arr = [114 135 151 113]
arr[0] => 114
arr[3] => 113

B = [110 116 110 114 110 151 152 149 116 149]
B[0]: 110
B[3]: 114

data = [[142, 124, 110, 127, 131], [124, 128, 137, 126, 129], [123, 128, 134, 126, 129], [123, 128, 134, 127, 128], [123, 129, 133, 127, 128], [125, 141, 129, 143, 113], [132, 150, 115, 152, 99], [132, 150, 114, 153, 99]]
Indices start at 0.
(0, 0) => 142
(3, 3) => 127
(3, 0) => 123
(1, 0) => 124
(3, 2) => 134
(1, 1) => 128
(6, 0) => 132
(3, 4) => 128
(1, 3) => 126
(5, 2) => 129
(7, 3) => 153
(2, 2) => 134
(2, 0) => 123
(1, 2) => 137
(7, 2) => 114
(0, 4) => 131
(7, 1) => 150
(4, 3) => 127
(2, 1) => 128

W =
[[106, 110, 106, 156, 157, 154, 112, 155, 111, 154],
 [105, 112, 105, 157, 157, 155, 114, 155, 112, 154],
 [149, 144, 148, 102, 101, 104, 142, 104, 144, 105]]
W[0][0] = 106
W[0][2] = 106
W[0] = [106, 110, 106, 156, 157, 154, 112, 155, 111, 154]
W[1] = [105, 112, 105, 157, 157, 155, 114, 155, 112, 154]
W[0][8] = 111
W[1][4] = 157
W[:, 8] = [111, 112, 144]
W[:, 5] = [154, 155, 104]
W[2][2] = 148
W[1][3] = 157
W[2][7] = 104
W[0][7] = 155

A =
[[139 132 135 109 153]
 [122 118 120 107 128]
 [127 122 125 103 138]]
A[0][-5] -> 139
A[-1] -> [127, 122, 125, 103, 138]
A[-3][4] -> 153
A[-2][-2] -> 107
A[-3][2] -> 135
A[1][-4] -> 118

a =
[[127 140 123 144 132 131 134 139 107 134]
 [121 146 114 134 119 120 123 109 131 125]
 [125 109 149 126 130 131 118 116 136 129]
 [121 150 109 128 120 125 140 133 132 126]
 [134 109 142 125 132 126 112 113 132 127]
 [112 144 124 137 119 124 126 108 134 127]
 [112 127 138 128 120 128 123 107 144 127]
 [137 111 144 133 139 134 123 136 114 134]
 [132 116 130 114 125 123 117 113 146 122]
 [128 147 108 129 124 126 140 141 123 127]]
a[0, 0]	127
a[:, 2]	[123, 114, 149, 109, 142, 124, 138, 144, 130, 108]
a[1, 1]	146
a[3, 8]	132
a[:, 1]	[140, 146, 109, 150, 109, 144, 127, 111, 116, 147]
a[7]	[137, 111, 144, 133, 139, 134, 123, 136, 114, 134]
a[8, 3]	114
a[:, 6]	[134, 123, 118, 140, 112, 126, 123, 123, 117, 140]
a[:, 5]	[131, 120, 131, 125, 126, 124, 128, 134, 123, 126]
a[9, 4]	124
a[7, 4]	139
a[1, 9]	125
a[4, 4]	132
a[1, 0]	121
a[8, 9]	122
a[4, 2]	142
a[2, 2]	149
a[:, 4]	[132, 119, 130, 120, 132, 119, 120, 139, 125, 124]
a[3, 5]	125
a[6, 0]	112
a[1, 6]	123
a[5, 7]	108
a[7, 1]	111
a[4, 7]	113
a[:, 9]	[134, 125, 129, 126, 127, 127, 127, 134, 122, 127]
a[0, 5]	131
a[:, 8]	[107, 131, 136, 132, 132, 134, 144, 114, 146, 123]
a[4]	[134, 109, 142, 125, 132, 126, 112, 113, 132, 127]
a[2]	[125, 109, 149, 126, 130, 131, 118, 116, 136, 129]
a[4, 6]	112
a[1, 8]	131
a[8]	[132, 116, 130, 114, 125, 123, 117, 113, 146, 122]

M = [ 99 104 129 123 125 129 118 109 143 131 109 129]
M[-12] -> 99
M[7] -> 109
M[-6] -> 118

grid =
[[155 123 119 120 134 121 120 121 138 128 120 125 135]
 [103 118 124 120 110 123 121 120 114 120 124 117 116]]
grid[0,0] -> 155
grid[:, 10] -> [120, 124]
grid[1,10] -> 124
grid[1,0] -> 103
grid[1,8] -> 114
grid[:, -7] -> [120, 121]
grid[1,4] -> 110
grid[1,-7] -> 121

x =
[[134 123 117 120 139 113 137 114 126 124 152 127]
 [135 142 124 124 129 142 138 120 131 133 145 138]
 [138 137 116 138 132 138 142 113 131 129 140 131]
 [136 139 125 139 126 133 134 129 130 125 129 132]]
Rows and columns are counted from 0.
(0, 0) => 134
(2, 9) => 129
(0, 8) => 126
(1, 11) => 138
(2, 7) => 113
(2, 6) => 142
(0, 1) => 123
(3, 1) => 139
(3, 10) => 129
(2, 3) => 138
(2, 10) => 140
(3, 11) => 132
(2, 0) => 138

X = [[124, 135, 128, 121, 129], [120, 148, 129, 114, 130], [139, 111, 129, 131, 125], [140, 106, 130, 136, 123], [130, 127, 128, 127, 128], [126, 132, 128, 128, 129], [125, 135, 128, 124, 129], [139, 106, 130, 132, 123], [122, 138, 128, 120, 129], [130, 123, 128, 132, 127], [146, 99, 131, 135, 121], [126, 134, 128, 125, 128]]
Rows and columns are counted from 0.
row 0 col 0 -> 124
row 2 col 4 -> 125
row 10 col 3 -> 135
row 9 col 2 -> 128
row 1 col 0 -> 120
row 7 col 1 -> 106
row 11 col 4 -> 128
row 10 col 2 -> 131
row 4 col 4 -> 128
row 11 col 3 -> 125
row 4 col 1 -> 127
row 9 col 3 -> 132
row 7 col 2 -> 130
row 6 col 2 -> 128
row 8 col 1 -> 138
row 7 col 3 -> 132
row 10 col 1 -> 99
row 3 col 4 -> 123
row 2 col 0 -> 139
row 3 col 0 -> 140
row 0 col 4 -> 129
row 6 col 4 -> 129
row 2 col 2 -> 129
row 1 col 4 -> 130
row 7 col 4 -> 123
row 4 col 3 -> 127
row 10 col 4 -> 121

m =
[[122 118 130 115 135 132 134]
 [130 138 124 143 115 117 121]
 [119 120 136 148 113 124 133]
 [125 119 129 113 140 137 135]
 [131 148 121 135 118 111 107]
 [125 116 132 109 149 153 143]]
Rows and columns are counted from 0.
(0, 0) => 122
(5, 4) => 149
(1, 6) => 121
(4, 5) => 111
(2, 2) => 136
(1, 2) => 124
(3, 2) => 129
(2, 6) => 133
(3, 5) => 137
(3, 1) => 119
(2, 1) => 120
(4, 2) => 121
(4, 1) => 148
(0, 2) => 130
